Here is a tiny trained network, its code and every weight. The questions are about switching its units off for an input and a class, where a switched-off unit gives its printed mean instead of its output.

import numpy as np


def w(rows, s, z=0):
    codes = np.array(rows[::2]) - 128.0
    scale = np.full(codes.shape[1], s)
    scale[-1] = z or s
    return codes * scale


def f(y):
    return np.maximum(y, 0)


def log_softmax(a):
    a = a - a.max(-1, keepdims=True)
    return a - np.log(np.exp(a).sum(-1, keepdims=True))


def net(x, mask):
    res = np.array(x, float).reshape(1, 5) / 4 @ E
    y = f(res @ A[0][:, :-1].T + A[0][:, -1])
    res = res + np.where(mask, y, B[0][:, -1]) @ B[0][:, :-1]
    return log_softmax(res[-1] @ U[:, :-1].T + U[:, -1])


A, B = {}, {}
E = w([
[119,59,125,131,104,170,136,132,131,86,116],'x0',
[32,108,154,165,115,152,127,156,121,156,150],'x1',
[252,184,57,88,33,88,83,187,122,108,111],'x2',
[128,156,69,157,105,193,180,120,219,128,142],'x3',
[109,213,139,151,85,85,83,124,80,121,46],'x4',
],0.015)
A[0] = w([
[125,56,213,86,230,72,106,6,35,104,79,111],'N0',
[190,82,82,89,176,139,175,127,188,110,193,54],'N1',
[104,255,137,149,85,104,95,99,94,139,36,137],'N2',
[211,125,96,66,121,78,86,169,114,66,140,2],'N3',
[141,91,107,96,108,130,62,188,111,180,182,126],'N4',
[101,114,193,101,183,25,83,159,87,172,179,24],'N5',
],0.0086,0.0036)
B[0] = w([
[151,142,97,133,174,75,141,59,210,167,177,251],'N0',
[168,182,55,146,95,157,78,115,150,130,136,223],'N1',
[182,127,39,179,118,138,62,175,144,151,156,223],'N2',
[110,22,157,120,136,198,141,168,112,152,152,212],'N3',
[90,127,143,163,165,141,103,100,114,153,129,172],'N4',
[168,162,94,141,133,21,3,117,194,129,142,203],'N5',
],0.012,0.017)
U = w([
[88,107,107,157,181,136,128,81,168,179,174,248],'0',
[131,155,171,115,140,94,187,135,77,103,114,1],'1',
[115,165,165,53,157,93,156,158,115,77,80,21],'2',
[9,57,173,156,125,209,133,131,100,123,103,230],'3',
[239,157,64,116,68,83,51,156,125,128,108,140],'4',
],0.011,0.0036)

Each question gives the input, the list of numbers given to net, and the class t.
The units are the neurons (one row each of A and B). Each row of codes is followed by its name. A weight is (code - 128) times the scale printed after its matrix; where a second scale follows, it is the last column's (A, B and U).
mask holds one flag per neuron, in row order. A switched-off neuron (its flag False) gives its mean, the last column of its row in B, instead of its output. The means were averaged over made-up inputs and are rounded, as every weight is.
A unit's drop is (log p(t) with every unit on - log p(t) with that unit switched off) / (log p(t) with every unit on - log p(t) with every unit switched off).
The circuit of an input: a set's keep is (log p(t) with only the set's units on - log p(t) with every unit switched off) / (log p(t) with every unit on - log p(t) with every unit switched off). Starting from all 6 units, units are removed one at a time, each time the one whose removal leaves the highest keep (on an exact tie, the one counted first), for as long as the keep stays at least 0.8.
circuit, biggest first: the units of the circuit, biggest drop first
most important unit: the unit with the biggest drop
top k neurons: the k neurons with the biggest drops, biggest first
drop of u: that unit's drop, to one decimal
input [7,-7,4,-6,-2], class 0: top 2 neurons -> (N3 N0)
input [8,3,-3,8,3], class 3: circuit, biggest first -> (N0)
input [3,-7,3,-5,-4], class 0: top 2 neurons -> (N3 N2)
input [-2,-3,-4,5,4], class 4: top 4 neurons -> (N0 N3 N2 N4)
input [2,8,-1,2,-4], class 3: circuit, biggest first -> (N0 N5)
input [5,-4,4,-2,-3], class 3: circuit, biggest first -> (N3 N5 N2)
input [-1,7,-6,8,2], class 3: circuit, biggest first -> (N0 N5)
input [-1,-4,-3,6,-5], class 4: top 4 neurons -> (N1 N0 N3 N4)
input [-3,-7,-3,8,-2], class 4: top 2 neurons -> (N1 N0)
input [1,5,-1,1,2], class 3: top 3 neurons -> (N0 N5 N1)
input [2,7,-7,5,-4], class 3: top 3 neurons -> (N0 N5 N2)
input [2,-3,3,-3,-2], class 3: drop of N5 -> 0.2
input [8,-1,-1,-5,0], class 0: drop of N5 -> 0.0
input [3,6,8,-5,-1], class 3: most important unit -> N3
input [4,1,4,-6,-7], class 0: drop of N2 -> 0.3
